Below is a small trained network, with its code and all its weights. Each question gives an input and a class and asks what happens when units are switched off, that is, made to give their printed mean instead of their output.

import numpy as np


def w(rows, s, z=0):
    codes = np.array(rows[::2]) - 128.0
    scale = np.full(codes.shape[1], s)
    scale[-1] = z or s
    return codes * scale


def f(y):
    return y / 2 * (1 + np.tanh(0.7978845608 * (y + 0.044715 * y**3)))


def log_softmax(a):
    a = a - a.max(-1, keepdims=True)
    return a - np.log(np.exp(a).sum(-1, keepdims=True))


def net(x, mask):
    res = np.array(x, float).reshape(1, 4) / 4 @ E
    y = f(res @ A[0][:, :-1].T + A[0][:, -1])
    res = res + np.where(mask, y, B[0][:, -1]) @ B[0][:, :-1]
    return log_softmax(res[-1] @ U[:, :-1].T + U[:, -1])


A, B = {}, {}
E = w([
[179,65,82,111,57,228],'x0',
[231,192,75,128,116,91],'x1',
[140,107,132,115,114,109],'x2',
[89,116,67,208,1,51],'x3',
],0.01)
A[0] = w([
[79,117,150,152,170,131,53],'neuron 1',
[225,71,73,87,138,130,233],'neuron 2',
[112,193,98,150,89,60,83],'neuron 3',
[166,211,136,70,157,47,74],'neuron 4',
[67,104,181,161,174,78,160],'neuron 5',
[92,81,142,88,105,195,155],'neuron 6',
[145,153,187,110,255,128,251],'neuron 7',
[180,213,189,78,163,81,217],'neuron 8',
[195,132,119,158,95,152,206],'neuron 9',
[91,69,159,13,106,230,180],'neuron 10',
[64,110,195,146,151,84,149],'neuron 11',
[197,166,43,143,93,220,95],'neuron 12',
[58,115,90,179,23,171,240],'neuron 13',
[123,138,56,162,147,32,59],'neuron 14',
[181,129,144,76,157,55,252],'neuron 15',
[60,115,227,198,159,94,157],'neuron 16',
[169,145,171,70,163,195,226],'neuron 17',
[125,213,108,209,98,84,233],'neuron 18',
],0.0093,0.0039)
B[0] = w([
[174,65,73,22,151,118,142],'neuron 1',
[115,46,195,116,179,173,200],'neuron 2',
[203,205,87,60,42,74,178],'neuron 3',
[108,183,220,101,123,180,190],'neuron 4',
[213,27,53,83,249,80,180],'neuron 5',
[49,157,56,114,31,178,166],'neuron 6',
[93,99,196,147,215,226,250],'neuron 7',
[134,216,204,164,207,190,222],'neuron 8',
[214,9,71,112,174,82,173],'neuron 9',
[35,148,71,41,36,178,205],'neuron 10',
[208,43,63,120,179,102,174],'neuron 11',
[166,70,100,158,232,118,194],'neuron 12',
[135,31,136,202,33,33,214],'neuron 13',
[199,194,44,50,111,81,173],'neuron 14',
[158,193,187,87,197,176,192],'neuron 15',
[200,43,22,122,201,109,187],'neuron 16',
[80,88,137,75,157,228,224],'neuron 17',
[253,170,70,124,96,74,204],'neuron 18',
],0.0064,0.013)
U = w([
[155,76,129,112,227,186,253],'0',
[194,74,83,209,183,11,88],'1',
[132,210,253,188,215,136,103],'2',
[175,226,55,61,98,65,12],'3',
[30,179,118,74,81,211,47],'4',
[79,99,97,235,52,96,168],'5',
],0.0073,0.0037)

Each question gives the input, the list of numbers given to net, and the class t.
The units are the neurons (one row each of A and B). Each row of codes is followed by its name. A weight is (code - 128) times the scale printed after its matrix; where a second scale follows, it is the last column's (A, B and U).
mask holds one flag per neuron, in row order. A switched-off neuron (its flag False) gives its mean, the last column of its row in B, instead of its output. The means were averaged over made-up inputs and are rounded, as every weight is.
A unit's drop is (log p(t) with every unit on - log p(t) with that unit switched off) / (log p(t) with every unit on - log p(t) with every unit switched off).
The circuit of an input: a set's keep is (log p(t) with only the set's units on - log p(t) with every unit switched off) / (log p(t) with every unit on - log p(t) with every unit switched off). Starting from the 12 units with the biggest drops (on a tie, the unit counted first), units are removed one at a time, each time the one whose removal leaves the highest keep (on an exact tie, the one counted first), for as long as the keep stays at least 0.8.
units of the circuit, in order: the units of the circuit, biggest drop first
k most important neurons: the k neurons with the biggest drops, biggest first
drop of u: that unit's drop, to one decimal
input [8,-8,-7,8], class 5: units of the circuit, in order	(neuron 13)
input [-5,1,-3,-2], class 2: 2 most important neurons	(neuron 8; neuron 9)
input [-5,1,6,4], class 3: 2 most important neurons	(neuron 3; neuron 14)
input [1,-8,4,-6], class 4: 2 most important neurons	(neuron 10; neuron 6)
input [7,1,7,6], class 1: 2 most important neurons	(neuron 9; neuron 12)
input [0,0,-2,4], class 1: 2 most important neurons	(neuron 10; neuron 6)
input [8,-4,-7,0], class 4: 2 most important neurons	(neuron 10; neuron 6)
input [1,-3,5,-4], class 4: drop of neuron 10	0.2
input [-4,3,-2,-3], class 2: drop of neuron 1	0.0
input [-6,5,5,2], class 3: drop of neuron 14	0.1
input [0,-7,5,3], class 1: drop of neuron 5	0.3
